Below are the code and all the weights of a small trained network. Each question names an input and a target symbol and asks about switching units off, where a switched-off unit gives its printed mean instead of its output.

import numpy as np


def w(rows, s, z=0):
    codes = np.array(rows[::2]) - 128.0
    scale = np.full(codes.shape[1], s)
    scale[-1] = z or s
    return codes * scale


def f(y):
    return np.maximum(y, 0)


def softmax(a):
    e = np.exp(a - a.max(-1, keepdims=True))
    return e / e.sum(-1, keepdims=True)


def log_softmax(a):
    a = a - a.max(-1, keepdims=True)
    return a - np.log(np.exp(a).sum(-1, keepdims=True))


def net(x, mask):
    ids = ['αδεθλμξφ'.index(c) for c in x.split()]
    T = len(ids)
    res = E[ids] + P[:T]
    r = res
    for j in range(3):
        rows = slice(3 * j, 3 * j + 3)
        q, k, v = (r @ M[0][rows].T for M in (Q, K, V))
        z = softmax(np.where(np.tri(T) > 0, q @ k.T / 3**0.5, -1e9)) @ v
        o = O[0][rows]
        res = res + np.where(mask[j], z, o[:, -1]) @ o[:, :-1]
    y = f(res @ A[0][:, :-1].T + A[0][:, -1])
    res = res + np.where(mask[3:19], y, B[0][:, -1]) @ B[0][:, :-1]
    return log_softmax(res[-1] @ U[:, :-1].T + U[:, -1])


Q, K, V, O, A, B = {}, {}, {}, {}, {}, {}
E = w([
[48,32,91,154],'α',
[239,183,121,181],'δ',
[158,78,195,79],'ε',
[6,134,153,98],'θ',
[219,53,172,109],'λ',
[224,46,175,108],'μ',
[189,80,129,238],'ξ',
[158,251,102,224],'φ',
],0.018)
P = w([
[190,149,7,104],'0',
[181,151,47,110],'1',
[172,150,64,113],'2',
[165,132,85,126],'3',
[154,131,104,132],'4',
[150,122,121,140],'5',
[141,122,139,144],'6',
[137,119,152,148],'7',
[129,115,166,156],'8',
[125,120,182,160],'9',
[116,111,190,163],'10',
[108,112,212,175],'11',
[115,122,199,167],'12',
[101,104,217,175],'13',
],0.015)
Q[0] = w([
[122,74,156,109],'H1',
[137,250,138,53],'H1',
[213,108,138,138],'H1',
[150,137,103,127],'H2',
[119,197,85,115],'H2',
[77,47,94,174],'H2',
[166,111,177,25],'H3',
[164,219,131,135],'H3',
[109,87,191,190],'H3',
],0.016)
K[0] = w([
[147,92,165,186],'H1',
[148,86,7,72],'H1',
[193,163,158,145],'H1',
[137,138,77,137],'H2',
[104,159,60,97],'H2',
[66,164,176,202],'H2',
[88,100,121,73],'H3',
[141,212,63,111],'H3',
[111,124,170,150],'H3',
],0.014)
V[0] = w([
[90,26,145,59],'H1',
[100,100,160,160],'H1',
[58,155,78,166],'H1',
[118,146,105,62],'H2',
[58,155,97,113],'H2',
[49,97,235,3],'H2',
[254,175,146,233],'H3',
[15,140,116,26],'H3',
[75,65,81,139],'H3',
],0.012)
O[0] = w([
[187,71,118,87,153],'H1',
[161,196,149,120,142],'H1',
[155,216,78,142,2],'H1',
[236,84,143,201,83],'H2',
[113,123,140,208,6],'H2',
[168,108,10,137,171],'H2',
[147,85,202,172,164],'H3',
[106,180,154,2,25],'H3',
[36,73,39,119,167],'H3',
],0.0073,0.0069)
A[0] = w([
[57,92,121,162,203],'N1',
[166,99,204,86,83],'N2',
[99,65,86,254,115],'N3',
[188,94,136,41,80],'N4',
[176,138,96,62,181],'N5',
[70,158,91,141,82],'N6',
[1,166,141,136,124],'N7',
[169,128,40,118,11],'N8',
[74,97,111,123,210],'N9',
[109,126,141,222,144],'N10',
[216,184,119,79,254],'N11',
[112,155,130,66,45],'N12',
[160,196,161,186,182],'N13',
[151,217,81,168,181],'N14',
[121,102,105,158,96],'N15',
[136,87,59,164,129],'N16',
],0.012,0.0073)
B[0] = w([
[145,122,176,153,201],'N1',
[45,164,110,143,203],'N2',
[76,194,165,90,251],'N3',
[47,185,110,179,219],'N4',
[130,132,68,185,198],'N5',
[146,178,141,110,147],'N6',
[178,98,95,88,165],'N7',
[43,147,120,105,149],'N8',
[209,113,92,156,200],'N9',
[182,199,54,79,214],'N10',
[249,203,171,145,177],'N11',
[98,76,160,84,145],'N12',
[171,2,80,73,181],'N13',
[19,127,185,170,145],'N14',
[58,117,178,98,155],'N15',
[122,88,146,171,177],'N16',
],0.009,0.018)
U = w([
[139,2,159,110,217],'α',
[135,136,195,102,146],'δ',
[242,85,122,121,154],'ε',
[101,83,176,142,97],'θ',
[135,38,50,118,105],'λ',
[125,142,81,100,3],'μ',
[57,84,152,127,41],'ξ',
[176,111,130,231,233],'φ',
],0.0093,0.0058)

Each question gives the input, a string of symbols that net reads in full, and the target symbol t.
The units are the heads (3 rows each of Q, K, V and O) and the neurons (one row each of A and B). Each row of codes is followed by its name. A weight is (code - 128) times the scale printed after its matrix; where a second scale follows, it is the last column's (O, A, B and U).
mask holds one flag per unit, heads first, then neurons. A switched-off unit (its flag False) gives its mean, the last column of its rows in O or B, instead of its output. The means were averaged over made-up inputs and are rounded, as every weight is.
A unit's drop is (log p(t) with every unit on - log p(t) with that unit switched off) / (log p(t) with every unit on - log p(t) with every unit switched off).
most important unit: the unit with the biggest drop
k most important neurons: the k neurons with the biggest drops, biggest first
which heads matter: for each layer, one digit per head in row order, 1 if its drop is at least 0.15 and else 0, layers parted by /
input ε α α ε α ε λ, target λ: 2 most important neurons	[N3 N1]
input ε ξ θ ξ λ α α λ ξ α ε φ ε ε, target ε: which heads matter	111
input ξ ξ θ, target δ: 2 most important neurons	[N3 N10]
input φ α δ ε μ, target α: most important unit	H1
input μ α ε, target ξ: 3 most important neurons	[N4 N10 N13]
input θ α ε φ θ ε α ε α φ ξ, target ε: 4 most important neurons	[N10 N13 N7 N4]
input ε μ ε ξ θ α θ ε α μ μ μ α ε, target ξ: which heads matter	100
input ξ α ε ε α ε ε ε φ θ α θ, target μ: which heads matter	111
input ε θ ε ε α ε δ θ, target φ: 3 most important neurons	[N13 N3 N10]
input ε μ ε ε ε ε ε λ, target φ: which heads matter	011
input ε ε δ ε ε ξ ε θ δ α α μ, target λ: which heads matter	011
input θ μ ξ λ ε φ ε α, target ε: 2 most important neurons	[N7 N9]
input θ ξ λ, target μ: 2 most important neurons	[N5 N4]
input α ε ε δ α α ε θ, target λ: 2 most important neurons	[N3 N4]
input φ λ λ ε ε ε θ θ, target φ: 2 most important neurons	[N3 N13]
input α α φ ε, target λ: which heads matter	001
input α θ ε α α ε ε ε α α α α λ, target λ: which heads matter	011
input α α ε θ δ ε α α α α ε ε, target λ: 2 most important neurons	[N3 N1]
input ε λ λ, target φ: which heads matter	000
input μ ε θ α θ α, target ξ: 2 most important neurons	[N8 N3]
input μ ε ε θ λ ε φ μ α, target ε: 2 most important neurons	[N7 N10]
input α φ θ ξ, target ε: 2 most important neurons	[N13 N10]
input λ ε μ ε φ α ε ε ε θ θ λ, target μ: which heads matter	011
input ε ε μ, target φ: which heads matter	000
input θ μ ξ, target δ: which heads matter	001
